Below are the code and all the weights of a small trained network. Each question names an input and a target symbol and asks about switching units off, where a switched-off unit gives its printed mean instead of its output.

import numpy as np


def w(rows, s, z=0):
    codes = np.array(rows[::2]) - 128.0
    scale = np.full(codes.shape[1], s)
    scale[-1] = z or s
    return codes * scale


def f(y):
    return y / 2 * (1 + np.tanh(0.7978845608 * (y + 0.044715 * y**3)))


def softmax(a):
    e = np.exp(a - a.max(-1, keepdims=True))
    return e / e.sum(-1, keepdims=True)


def log_softmax(a):
    a = a - a.max(-1, keepdims=True)
    return a - np.log(np.exp(a).sum(-1, keepdims=True))


def net(x, mask):
    ids = ['γεηξφψω'.index(c) for c in x.split()]
    T = len(ids)
    res = E[ids] + P[:T]
    r = res
    for j in range(2):
        rows = slice(3 * j, 3 * j + 3)
        q, k, v = (r @ M[0][rows].T for M in (Q, K, V))
        z = softmax(np.where(np.tri(T) > 0, q @ k.T / 3**0.5, -1e9)) @ v
        o = O[0][rows]
        res = res + np.where(mask[j], z, o[:, -1]) @ o[:, :-1]
    y = f(res @ A[0][:, :-1].T + A[0][:, -1])
    res = res + np.where(mask[2:18], y, B[0][:, -1]) @ B[0][:, :-1]
    return log_softmax(res[-1] @ U[:, :-1].T + U[:, -1])


Q, K, V, O, A, B = {}, {}, {}, {}, {}, {}
E = w([
[88,62,103,61,78,142,138,85],'γ',
[85,117,190,67,8,109,87,40],'ε',
[139,124,202,91,117,132,80,150],'η',
[158,71,126,180,191,131,186,156],'ξ',
[143,67,153,35,163,178,117,161],'φ',
[133,118,66,51,116,111,99,147],'ψ',
[192,71,126,148,98,59,126,140],'ω',
],0.018)
P = w([
[145,140,142,59,100,151,198,129],'0',
[153,110,107,160,98,133,68,112],'1',
[111,144,139,129,240,89,146,64],'2',
[127,126,131,121,95,78,179,183],'3',
[180,134,94,182,86,151,91,134],'4',
[112,93,154,124,249,107,127,102],'5',
[91,138,122,150,73,81,190,190],'6',
[174,157,98,174,104,154,109,128],'7',
],0.016)
Q[0] = w([
[140,138,139,57,81,93,193,192],'head 1',
[90,110,76,148,102,149,159,122],'head 1',
[125,186,106,147,128,143,71,153],'head 1',
[130,252,124,195,89,136,174,160],'head 2',
[117,49,166,51,160,89,153,228],'head 2',
[134,97,159,105,59,163,208,167],'head 2',
],0.026)
K[0] = w([
[202,123,127,46,107,155,159,102],'head 1',
[87,105,66,130,112,126,164,116],'head 1',
[98,171,81,126,142,113,89,170],'head 1',
[85,117,175,83,173,15,150,131],'head 2',
[255,146,146,97,125,169,145,72],'head 2',
[155,168,129,72,118,130,204,113],'head 2',
],0.026)
V[0] = w([
[131,146,29,17,163,125,105,134],'head 1',
[154,49,169,93,178,66,153,76],'head 1',
[171,143,150,67,164,62,72,152],'head 1',
[95,254,145,90,137,114,49,170],'head 2',
[181,175,117,178,150,71,112,172],'head 2',
[156,171,55,115,72,23,123,72],'head 2',
],0.015)
O[0] = w([
[164,131,124,149,113,184,213,67,127],'head 1',
[67,180,71,136,140,151,164,128,253],'head 1',
[105,115,112,158,79,106,148,73,157],'head 1',
[100,39,169,148,134,78,138,63,43],'head 2',
[211,168,132,95,167,96,142,97,13],'head 2',
[169,94,9,104,125,97,115,130,213],'head 2',
],0.013)
A[0] = w([
[62,146,118,151,170,85,126,187,147],'neuron 1',
[139,143,80,165,142,144,128,36,122],'neuron 2',
[168,215,190,101,218,54,166,72,35],'neuron 3',
[111,95,208,159,158,189,56,104,85],'neuron 4',
[103,124,160,113,245,60,130,4,3],'neuron 5',
[166,119,121,232,93,119,14,98,29],'neuron 6',
[146,173,57,164,166,178,35,62,225],'neuron 7',
[189,114,184,159,119,120,35,92,60],'neuron 8',
[117,185,99,121,235,87,103,2,232],'neuron 9',
[39,72,129,87,227,68,161,27,139],'neuron 10',
[129,191,196,66,139,84,254,133,62],'neuron 11',
[164,114,112,242,196,137,104,148,117],'neuron 12',
[70,105,205,134,212,101,116,70,141],'neuron 13',
[34,163,121,93,223,93,163,140,47],'neuron 14',
[74,164,124,40,88,94,202,132,95],'neuron 15',
[79,116,57,116,226,123,48,38,88],'neuron 16',
],0.0095,0.0041)
B[0] = w([
[150,130,165,93,137,146,118,93,219],'neuron 1',
[156,154,165,111,125,136,81,132,189],'neuron 2',
[111,87,158,64,84,159,155,135,148],'neuron 3',
[111,166,73,92,134,116,168,147,142],'neuron 4',
[127,124,73,163,105,99,161,5,137],'neuron 5',
[149,191,109,136,177,150,156,106,166],'neuron 6',
[85,78,170,145,139,75,157,92,251],'neuron 7',
[111,114,131,187,114,163,70,159,130],'neuron 8',
[122,149,77,119,110,175,126,200,193],'neuron 9',
[159,107,142,86,152,66,125,193,187],'neuron 10',
[124,81,108,157,138,101,83,88,174],'neuron 11',
[126,125,148,98,110,97,136,146,148],'neuron 12',
[169,135,161,147,138,196,101,144,146],'neuron 13',
[136,120,90,172,92,111,104,116,203],'neuron 14',
[157,136,139,131,168,116,127,128,245],'neuron 15',
[122,156,186,153,128,182,149,101,226],'neuron 16',
],0.018,0.016)
U = w([
[74,98,198,189,183,164,182,43,32],'γ',
[96,81,252,138,214,130,162,153,254],'ε',
[174,81,189,139,128,174,169,77,87],'η',
[55,36,118,114,115,138,100,114,220],'ξ',
[117,122,153,200,197,165,77,136,147],'φ',
[109,136,126,157,189,71,208,109,144],'ψ',
[106,154,181,139,156,202,205,144,77],'ω',
],0.004,0.0021)

Each question gives the input, a string of symbols that net reads in full, and the target symbol t.
The units are the heads (3 rows each of Q, K, V and O) and the neurons (one row each of A and B). Each row of codes is followed by its name. A weight is (code - 128) times the scale printed after its matrix; where a second scale follows, it is the last column's (O, A, B and U).
mask holds one flag per unit, heads first, then neurons. A switched-off unit (its flag False) gives its mean, the last column of its rows in O or B, instead of its output. The means were averaged over made-up inputs and are rounded, as every weight is.
A unit's drop is (log p(t) with every unit on - log p(t) with that unit switched off) / (log p(t) with every unit on - log p(t) with every unit switched off).
The circuit of an input: a set's keep is (log p(t) with only the set's units on - log p(t) with every unit switched off) / (log p(t) with every unit on - log p(t) with every unit switched off). Starting from the 12 units with the biggest drops (on a tie, the unit counted first), units are removed one at a time, each time the one whose removal leaves the highest keep (on an exact tie, the one counted first), for as long as the keep stays at least 0.8.
units of the circuit, in order: the units of the circuit, biggest drop first
unit that matters most: the unit with the biggest drop
k most important neurons: the k neurons with the biggest drops, biggest first
heads that matter: for each layer, one digit per head in row order, 1 if its drop is at least 0.15 and else 0, layers parted by /
input ψ ψ ε γ ω ε ω, target η: heads that matter	10
input ε γ ψ, target γ: units of the circuit, in order	[head 2; neuron 7; neuron 10; neuron 16]
input ξ ε ξ, target ε: heads that matter	01
input ω ξ ε, target ξ: unit that matters most	head 2
input φ φ ε γ ε ε ξ, target γ: heads that matter	11
input ε φ ε ω ω φ, target ω: heads that matter	01
input ε ε ε ε φ φ, target φ: units of the circuit, in order	[head 2; neuron 13; neuron 14; neuron 7]
input γ ε φ ψ ε ε ξ, target ω: 2 most important neurons	[neuron 7; neuron 11]
input ξ ψ ω, target ψ: units of the circuit, in order	[head 2; neuron 5]
input ε ε ξ ξ η, target φ: heads that matter	10
input ω η ε, target η: heads that matter	01
input γ ε ε ε ε ψ, target ε: units of the circuit, in order	[neuron 16; neuron 10; head 2]
input ε ε ε ω ξ, target ε: heads that matter	10
input ω η φ ε ψ ε, target ψ: units of the circuit, in order	[neuron 5; neuron 10; head 2]
input γ ε ε ω ψ ε η, target ω: units of the circuit, in order	[head 2; head 1]
input ε ω η ε γ ε ξ ψ, target η: units of the circuit, in order	[head 1]
input φ φ ψ φ ω η γ, target γ: units of the circuit, in order	[head 2; head 1]
input φ ε ω ε γ ξ η, target γ: heads that matter	11
input ε ε ε η ω φ ψ, target ξ: heads that matter	01
input ω ω ε ε, target ψ: 2 most important neurons	[neuron 16; neuron 15]
input ω ε ε ε η φ ψ, target ψ: units of the circuit, in order	[head 2; neuron 16; neuron 15]
input ξ ε φ ω, target φ: units of the circuit, in order	[head 2; neuron 11; neuron 7]
input φ ε φ ε η ω ε ω, target γ: heads that matter	01
